Below is a small trained network, with its code and all its weights. Each question gives an input and a target symbol and asks what happens when units are switched off, that is, made to give their printed mean instead of their output.

import numpy as np


def w(rows, s, z=0):
    codes = np.array(rows[::2]) - 128.0
    scale = np.full(codes.shape[1], s)
    scale[-1] = z or s
    return codes * scale


def f(y):
    return np.maximum(y, 0)


def softmax(a):
    e = np.exp(a - a.max(-1, keepdims=True))
    return e / e.sum(-1, keepdims=True)


def log_softmax(a):
    a = a - a.max(-1, keepdims=True)
    return a - np.log(np.exp(a).sum(-1, keepdims=True))


def net(x, mask):
    ids = ['ΓΨαβελμπτω'.index(c) for c in x.split()]
    T = len(ids)
    res = E[ids] + P[:T]
    u = 0
    for l in range(2):
        q, k, v = (res @ M[l].T for M in (Q, K, V))
        z = softmax(np.where(np.tri(T) > 0, q @ k.T / 2**0.5, -1e9)) @ v
        res = res + np.where(mask[u], z, O[l][:, -1]) @ O[l][:, :-1]
        u += 1
        y = f(res @ A[l][:, :-1].T + A[l][:, -1])
        res = res + np.where(mask[u : u + 4], y, B[l][:, -1]) @ B[l][:, :-1]
        u += 4
    return log_softmax(res[-1] @ U[:, :-1].T + U[:, -1])


Q, K, V, O, A, B = {}, {}, {}, {}, {}, {}
E = w([
[168,147,161,95,127,97,63,185,161],'Γ',
[160,144,167,100,116,117,61,189,167],'Ψ',
[79,153,100,208,111,131,70,135,248],'α',
[48,119,137,48,190,173,95,90,164],'β',
[108,53,84,101,147,99,184,98,185],'ε',
[150,153,180,233,192,127,211,93,229],'λ',
[103,210,131,70,127,136,178,146,74],'μ',
[111,108,117,203,163,3,170,128,95],'π',
[67,132,97,150,133,125,134,209,140],'τ',
[92,89,51,192,101,218,94,111,69],'ω',
],0.016)
P = w([
[151,109,126,165,170,119,168,254,110],'0',
[107,91,159,147,162,130,145,181,84],'1',
[73,59,175,146,101,119,143,129,88],'2',
[68,59,179,148,86,121,129,118,94],'3',
[61,61,180,153,70,113,125,95,105],'4',
[86,90,147,144,84,109,116,101,119],'5',
[80,100,139,137,81,94,93,97,118],'6',
[104,112,125,131,81,95,103,91,136],'7',
[104,140,106,125,112,104,106,110,147],'8',
[114,147,98,133,107,100,86,86,143],'9',
[108,159,84,127,115,81,97,82,149],'10',
[124,179,75,118,123,81,87,87,172],'11',
[130,200,73,117,137,93,91,100,179],'12',
[146,203,56,107,157,93,83,88,164],'13',
],0.0067)
Q[0] = w([
[108,211,142,95,174,151,176,88,95],'0.h0',
[173,127,199,41,87,166,1,74,140],'0.h0',
],0.0056)
K[0] = w([
[118,157,139,105,100,156,216,176,122],'0.h0',
[24,104,253,21,66,22,177,157,192],'0.h0',
],0.0061)
V[0] = w([
[173,233,100,100,214,35,194,220,201],'0.h0',
[145,242,214,157,4,194,250,113,37],'0.h0',
],0.004)
O[0] = w([
[132,2,217,120,88,146,230,120,84,120],'0.h0',
[164,191,164,122,105,186,142,51,143,2],'0.h0',
],0.0081,0.0039)
A[0] = w([
[229,255,162,118,59,196,171,23,113,112],'0.n0',
[143,226,37,139,108,67,67,185,122,117],'0.n1',
[151,165,175,115,139,93,61,148,152,254],'0.n2',
[103,99,130,120,220,156,163,199,35,34],'0.n3',
],0.0061,0.0008)
B[0] = w([
[69,159,2,88,161,88,63,89,141,174],'0.n0',
[58,121,212,115,51,143,120,115,72,252],'0.n1',
[147,109,93,130,175,179,99,236,97,212],'0.n2',
[48,85,183,146,88,149,158,118,116,245],'0.n3',
],0.0088,0.0027)
Q[1] = w([
[1,35,105,22,185,202,63,135,108],'1.h0',
[213,225,194,199,131,205,132,55,198],'1.h0',
],0.0067)
K[1] = w([
[143,117,2,111,136,229,88,104,106],'1.h0',
[167,203,179,122,160,73,140,131,241],'1.h0',
],0.0088)
V[1] = w([
[109,146,17,140,113,208,82,133,122],'1.h0',
[160,162,130,254,122,106,101,119,154],'1.h0',
],0.0047)
O[1] = w([
[73,70,135,219,150,81,165,255,207,201],'1.h0',
[175,171,75,155,233,156,202,63,186,2],'1.h0',
],0.0076,0.0044)
A[1] = w([
[161,135,20,163,120,148,122,84,117,83],'1.n0',
[99,196,166,37,2,151,80,149,55,134],'1.n1',
[157,239,135,154,170,118,141,51,216,2],'1.n2',
[29,118,92,199,183,132,27,136,65,192],'1.n3',
],0.0054,0.0022)
B[1] = w([
[67,134,213,129,175,179,137,149,155,130],'1.n0',
[155,148,91,207,115,227,161,98,2,203],'1.n1',
[80,144,150,104,128,167,191,174,40,133],'1.n2',
[182,216,145,98,110,139,159,76,230,254],'1.n3',
],0.0079,0.01)
U = w([
[188,122,157,158,186,149,80,197,95,88],'Γ',
[205,118,146,141,164,172,98,195,105,79],'Ψ',
[121,204,54,121,162,129,93,158,201,190],'α',
[71,70,136,2,169,154,110,113,156,106],'β',
[109,54,90,166,147,58,148,111,106,121],'ε',
[146,154,74,149,178,182,190,101,82,4],'λ',
[60,171,140,48,113,144,125,110,118,226],'μ',
[158,171,254,164,169,66,166,90,118,40],'π',
[78,102,210,216,72,165,209,192,126,164],'τ',
[134,128,65,152,84,178,119,68,186,114],'ω',
],0.0078,0.0034)

Each question gives the input, a string of symbols that net reads in full, and the target symbol t.
The units are the heads (2 rows each of Q, K, V and O) and the neurons (one row each of A and B). Each row of codes is followed by its name. A weight is (code - 128) times the scale printed after its matrix; where a second scale follows, it is the last column's (O, A, B and U).
mask holds one flag per unit, layer by layer, with each layer's heads first. A switched-off unit (its flag False) gives its mean, the last column of its rows in O or B, instead of its output. The means were averaged over made-up inputs and are rounded, as every weight is.
A unit's drop is (log p(t) with every unit on - log p(t) with that unit switched off) / (log p(t) with every unit on - log p(t) with every unit switched off).
The circuit of an input: a set's keep is (log p(t) with only the set's units on - log p(t) with every unit switched off) / (log p(t) with every unit on - log p(t) with every unit switched off). Starting from all 10 units, units are removed one at a time, each time the one whose removal leaves the highest keep (on an exact tie, the one counted first), for as long as the keep stays at least 0.8.
units of the circuit, in order: the units of the circuit, biggest drop first
most important unit: the unit with the biggest drop
top k neurons in layer l: the k neurons of layer l with the biggest drops, biggest first
drop when u is switched off: that unit's drop, to one decimal
input μ β β ω μ Γ μ μ, target α: units of the circuit, in order	(0.n0, 0.h0, 1.h0)
input β α ε ε β β λ π ε ε τ λ, target λ: top 2 neurons in layer 1	(1.n2, 1.n3)
input ε ω ε β β Γ β ε β τ β ω, target α: units of the circuit, in order	(1.h0, 0.h0)
input β μ β α ε β ε λ ε β τ μ β τ, target τ: most important unit	0.n1
input ω ω ε τ α β τ μ, target α: top 2 neurons in layer 0	(0.n0, 0.n3)
input β β ε β β β ε ε Ψ β β β μ, target τ: units of the circuit, in order	(1.n1, 0.n1)
input β ε ω μ ε β ε, target α: units of the circuit, in order	(0.h0, 1.h0)
input β π β μ ω ε ε β π β β β, target α: units of the circuit, in order	(1.h0, 0.h0, 0.n3)
input τ β ε ω π β ε β β β ω ε π, target α: top 2 neurons in layer 0	(0.n2, 0.n3)
input ω β β τ ω ε τ λ, target α: top 2 neurons in layer 0	(0.n0, 0.n2)
input π π τ Ψ, target Ψ: top 2 neurons in layer 1	(1.n1, 1.n3)
input ε β μ Γ π τ ε μ α μ π μ μ τ, target τ: top 2 neurons in layer 0	(0.n0, 0.n1)
input τ α β λ λ β λ Ψ ε β β μ, target λ: drop when 0.n0 is switched off	0.1
input β β Γ ε β ε ε ω β β ε, target α: drop when 0.h0 is switched off	0.7
input ε α μ π μ β β β β λ, target λ: drop when 1.h0 is switched off	1.0
input β β β α τ β β μ τ ω ε β β, target α: top neuron in layer 0	(0.n3)
input τ β β μ Ψ β β β β β ε ω, target α: top 2 neurons in layer 1	(1.n3, 1.n1)
